Below is a small trained network, with its code and all its weights. Each question gives an input and a class and asks what happens when units are switched off, that is, made to give their printed mean instead of their output.

import numpy as np


def w(rows, s, z=0):
    codes = np.array(rows[::2]) - 128.0
    scale = np.full(codes.shape[1], s)
    scale[-1] = z or s
    return codes * scale


def f(y):
    return np.maximum(y, 0)


def log_softmax(a):
    a = a - a.max(-1, keepdims=True)
    return a - np.log(np.exp(a).sum(-1, keepdims=True))


def net(x, mask):
    res = np.array(x, float).reshape(1, 5) / 4 @ E
    y = f(res @ A[0][:, :-1].T + A[0][:, -1])
    res = res + np.where(mask, y, B[0][:, -1]) @ B[0][:, :-1]
    return log_softmax(res[-1] @ U[:, :-1].T + U[:, -1])


A, B = {}, {}
E = w([
[173,55,10,98,127],'x0',
[214,186,117,186,188],'x1',
[115,111,158,70,208],'x2',
[49,140,93,217,185],'x3',
[140,169,117,70,148],'x4',
],0.011)
A[0] = w([
[183,99,142,116,193,203],'n0',
[113,130,54,231,118,178],'n1',
[38,125,59,83,136,214],'n2',
[74,63,57,141,146,162],'n3',
[169,91,149,9,104,197],'n4',
[222,146,98,156,123,166],'n5',
[226,18,117,103,122,182],'n6',
[69,254,172,134,203,167],'n7',
[48,87,163,194,39,175],'n8',
[121,105,156,2,99,154],'n9',
[98,160,3,142,128,193],'n10',
[185,131,115,7,123,254],'n11',
[195,150,124,53,85,172],'n12',
[106,158,241,95,142,233],'n13',
],0.0098,0.0047)
B[0] = w([
[169,56,113,36,168,182],'n0',
[67,146,55,190,196,222],'n1',
[26,74,171,151,157,213],'n2',
[92,62,129,187,133,209],'n3',
[86,143,121,66,77,234],'n4',
[195,55,70,115,114,196],'n5',
[130,94,98,93,139,223],'n6',
[175,106,182,138,189,243],'n7',
[126,152,187,227,81,237],'n8',
[31,162,196,60,91,228],'n9',
[103,127,72,140,141,215],'n10',
[146,137,104,1,101,239],'n11',
[137,132,124,101,110,206],'n12',
[195,149,203,114,106,251],'n13',
],0.0095,0.011)
U = w([
[128,254,148,32,93,56],'0',
[74,139,64,216,202,165],'1',
[219,57,43,96,134,95],'2',
[159,150,172,133,249,252],'3',
[120,153,188,234,56,122],'4',
[64,90,126,77,126,67],'5',
],0.0098,0.0034)

Each question gives the input, the list of numbers given to net, and the class t.
The units are the neurons (one row each of A and B). Each row of codes is followed by its name. A weight is (code - 128) times the scale printed after its matrix; where a second scale follows, it is the last column's (A, B and U).
mask holds one flag per neuron, in row order. A switched-off neuron (its flag False) gives its mean, the last column of its row in B, instead of its output. The means were averaged over made-up inputs and are rounded, as every weight is.
A unit's drop is (log p(t) with every unit on - log p(t) with that unit switched off) / (log p(t) with every unit on - log p(t) with every unit switched off).
The circuit of an input: a set's keep is (log p(t) with only the set's units on - log p(t) with every unit switched off) / (log p(t) with every unit on - log p(t) with every unit switched off). Starting from the 12 units with the biggest drops (on a tie, the unit counted first), units are removed one at a time, each time the one whose removal leaves the highest keep (on an exact tie, the one counted first), for as long as the keep stays at least 0.8.
units of the circuit, in order: the units of the circuit, biggest drop first
unit that matters most: the unit with the biggest drop
top k neurons: the k neurons with the biggest drops, biggest first
drop when u is switched off: that unit's drop, to one decimal
input [-5,-2,7,-2,-5], class 0: units of the circuit, in order	n3, n13
input [-5,-7,5,-2,-7], class 4: units of the circuit, in order	n8
input [-5,6,-2,-6,-5], class 2: top 3 neurons	n5, n9, n8
input [2,1,7,4,-3], class 1: units of the circuit, in order	n13, n11
input [-2,1,6,1,8], class 0: units of the circuit, in order	n11, n3
input [-1,-1,-4,4,-5], class 1: top 3 neurons	n1, n13, n9
input [4,3,4,7,8], class 1: units of the circuit, in order	n13, n10
input [4,1,8,1,-5], class 2: top 2 neurons	n9, n0
input [-5,7,-8,-1,5], class 3: top 3 neurons	n7, n8, n11
input [5,0,0,-7,-1], class 0: units of the circuit, in order	n9, n11
input [7,-3,5,-8,0], class 0: top 3 neurons	n11, n9, n4
input [8,7,7,8,8], class 2: top 4 neurons	n0, n5, n8, n9
input [-1,-7,-2,6,0], class 4: top 3 neurons	n8, n6, n0
input [1,-3,5,4,-1], class 1: unit that matters most	n11
input [8,0,3,-8,0], class 0: drop when n11 is switched off	0.4
input [-6,1,-1,8,5], class 3: drop when n7 is switched off	1.3
input [-6,-6,8,6,7], class 3: drop when n7 is switched off	0.2
